Below are the code and all the weights of a small trained network. Each question names an input and a target symbol and asks about switching units off, where a switched-off unit gives its printed mean instead of its output.

import numpy as np


def w(rows, s, z=0):
    codes = np.array(rows[::2]) - 128.0
    scale = np.full(codes.shape[1], s)
    scale[-1] = z or s
    return codes * scale


def norm(h):
    return h / np.sqrt((h * h).mean(-1, keepdims=True) + 1e-5)


def f(y):
    return np.maximum(y, 0)


def softmax(a):
    e = np.exp(a - a.max(-1, keepdims=True))
    return e / e.sum(-1, keepdims=True)


def log_softmax(a):
    a = a - a.max(-1, keepdims=True)
    return a - np.log(np.exp(a).sum(-1, keepdims=True))


def net(x, mask):
    ids = ['αβγδεξσ'.index(c) for c in x.split()]
    T = len(ids)
    res = E[ids] + P[:T]
    r = norm(res)
    for j in range(2):
        rows = slice(4 * j, 4 * j + 4)
        q, k, v = (r @ M[0][rows].T for M in (Q, K, V))
        z = softmax(np.where(np.tri(T) > 0, q @ k.T / 4**0.5, -1e9)) @ v
        o = O[0][rows]
        res = res + np.where(mask[j], z, o[:, -1]) @ o[:, :-1]
    y = f(norm(res) @ A[0][:, :-1].T + A[0][:, -1])
    res = res + np.where(mask[2:18], y, B[0][:, -1]) @ B[0][:, :-1]
    return log_softmax(norm(res)[-1] @ U[:, :-1].T + U[:, -1])


Q, K, V, O, A, B = {}, {}, {}, {}, {}, {}
E = w([
[72,74,102,182],'α',
[149,60,139,61],'β',
[249,107,39,91],'γ',
[103,53,135,128],'δ',
[174,179,22,151],'ε',
[183,149,98,66],'ξ',
[99,140,96,97],'σ',
],0.012)
P = w([
[147,82,92,135],'0',
[160,105,118,159],'1',
[87,42,17,69],'2',
[165,115,125,159],'3',
[191,1,86,191],'4',
[161,123,131,161],'5',
[75,125,42,60],'6',
[161,127,139,157],'7',
[87,151,86,87],'8',
[161,135,150,156],'9',
[88,181,120,100],'10',
[152,140,165,169],'11',
[92,203,141,106],'12',
],0.0079)
Q[0] = w([
[210,139,111,54],'h1',
[245,188,203,67],'h1',
[41,218,117,217],'h1',
[138,91,170,40],'h1',
[148,125,234,152],'h2',
[71,95,19,52],'h2',
[40,108,7,2],'h2',
[58,74,87,62],'h2',
],0.0091)
K[0] = w([
[182,151,171,177],'h1',
[226,59,211,216],'h1',
[61,86,1,116],'h1',
[150,149,250,99],'h1',
[209,16,113,116],'h2',
[2,196,164,54],'h2',
[36,232,228,103],'h2',
[116,192,203,46],'h2',
],0.0087)
V[0] = w([
[132,109,160,180],'h1',
[157,148,158,137],'h1',
[107,161,151,80],'h1',
[101,126,131,166],'h1',
[82,255,157,103],'h2',
[178,115,116,146],'h2',
[190,93,123,143],'h2',
[116,117,128,143],'h2',
],0.0078)
O[0] = w([
[126,167,128,166,19],'h1',
[150,211,137,114,34],'h1',
[146,133,58,64,61],'h1',
[129,151,109,152,56],'h1',
[103,49,25,99,4],'h2',
[139,172,139,161,126],'h2',
[184,255,181,185,122],'h2',
[122,131,128,136,119],'h2',
],0.0053,0.0029)
A[0] = w([
[180,119,156,172,75],'n1',
[99,164,104,217,2],'n2',
[63,102,148,174,84],'n3',
[185,138,131,75,163],'n4',
[114,86,184,122,116],'n5',
[65,121,152,98,121],'n6',
[7,150,150,100,75],'n7',
[137,120,82,133,162],'n8',
[88,117,221,110,194],'n9',
[147,175,176,81,77],'n10',
[135,59,117,173,145],'n11',
[94,105,120,93,118],'n12',
[145,189,113,117,129],'n13',
[131,188,153,161,131],'n14',
[122,178,100,112,117],'n15',
[68,140,78,151,189],'n16',
],0.013,0.0042)
B[0] = w([
[85,2,104,43,217],'n1',
[57,185,123,99,160],'n2',
[167,200,167,145,175],'n3',
[87,160,205,165,253],'n4',
[146,166,122,161,198],'n5',
[201,87,99,150,190],'n6',
[208,11,157,164,181],'n7',
[105,99,142,142,232],'n8',
[146,118,131,202,219],'n9',
[70,145,80,41,174],'n10',
[101,131,59,69,241],'n11',
[129,92,89,131,228],'n12',
[194,189,105,163,180],'n13',
[99,86,63,117,178],'n14',
[157,139,93,168,161],'n15',
[119,96,219,79,237],'n16',
],0.0078,0.0048)
U = w([
[31,167,124,160,140],'α',
[114,140,234,113,116],'β',
[240,140,148,121,78],'γ',
[156,100,121,254,46],'δ',
[151,156,67,199,206],'ε',
[140,187,133,71,255],'ξ',
[105,91,50,24,83],'σ',
],0.016,0.0065)

Each question gives the input, a string of symbols that net reads in full, and the target symbol t.
The units are the heads (4 rows each of Q, K, V and O) and the neurons (one row each of A and B). Each row of codes is followed by its name. A weight is (code - 128) times the scale printed after its matrix; where a second scale follows, it is the last column's (O, A, B and U).
mask holds one flag per unit, heads first, then neurons. A switched-off unit (its flag False) gives its mean, the last column of its rows in O or B, instead of its output. The means were averaged over made-up inputs and are rounded, as every weight is.
A unit's drop is (log p(t) with every unit on - log p(t) with that unit switched off) / (log p(t) with every unit on - log p(t) with every unit switched off).
The circuit of an input: a set's keep is (log p(t) with only the set's units on - log p(t) with every unit switched off) / (log p(t) with every unit on - log p(t) with every unit switched off). Starting from the 12 units with the biggest drops (on a tie, the unit counted first), units are removed one at a time, each time the one whose removal leaves the highest keep (on an exact tie, the one counted first), for as long as the keep stays at least 0.8.
units of the circuit, in order: the units of the circuit, biggest drop first
top k neurons: the k neurons with the biggest drops, biggest first
drop of u: that unit's drop, to one decimal
input ε σ β σ ξ ε α γ δ, target δ: units of the circuit, in order : (n9; n1)
input ε β δ σ α, target σ: units of the circuit, in order : (n11)
input σ σ δ α, target α: top 3 neurons : (n11; n3; n2)
input γ γ γ, target γ: units of the circuit, in order : (h2; n4)
input β ε δ σ σ α α β, target β: units of the circuit, in order : (h2; n4)
input ε γ ε, target ε: top 2 neurons : (n1; n15)
input δ δ σ σ ε ξ γ σ ξ γ α δ β, target δ: units of the circuit, in order : (n9; n16)
input β ε γ γ δ α ξ β σ β, target β: units of the circuit, in order : (n4; h2)
input α σ σ γ σ δ γ β γ, target γ: top 2 neurons : (n11; n9)
input σ σ γ σ δ, target σ: top 2 neurons : (n11; n4)
input δ γ σ σ α, target σ: top 3 neurons : (n11; n4; n9)
input σ γ α σ ξ ε δ β α, target δ: top 3 neurons : (n7; n1; n3)
input α β γ δ δ σ α α γ γ ξ σ δ, target σ: drop of h2 : 4.0
input α δ ξ ξ α β β β σ α σ ξ, target ξ: drop of n14 : 0.1
input σ σ σ ε σ β γ β α δ β δ δ, target δ: units of the circuit, in order : (n9)
input σ β σ δ β β α α σ σ δ σ, target σ: drop of h2 : 3.6
input β β ε, target ε: drop of n1 : 0.3
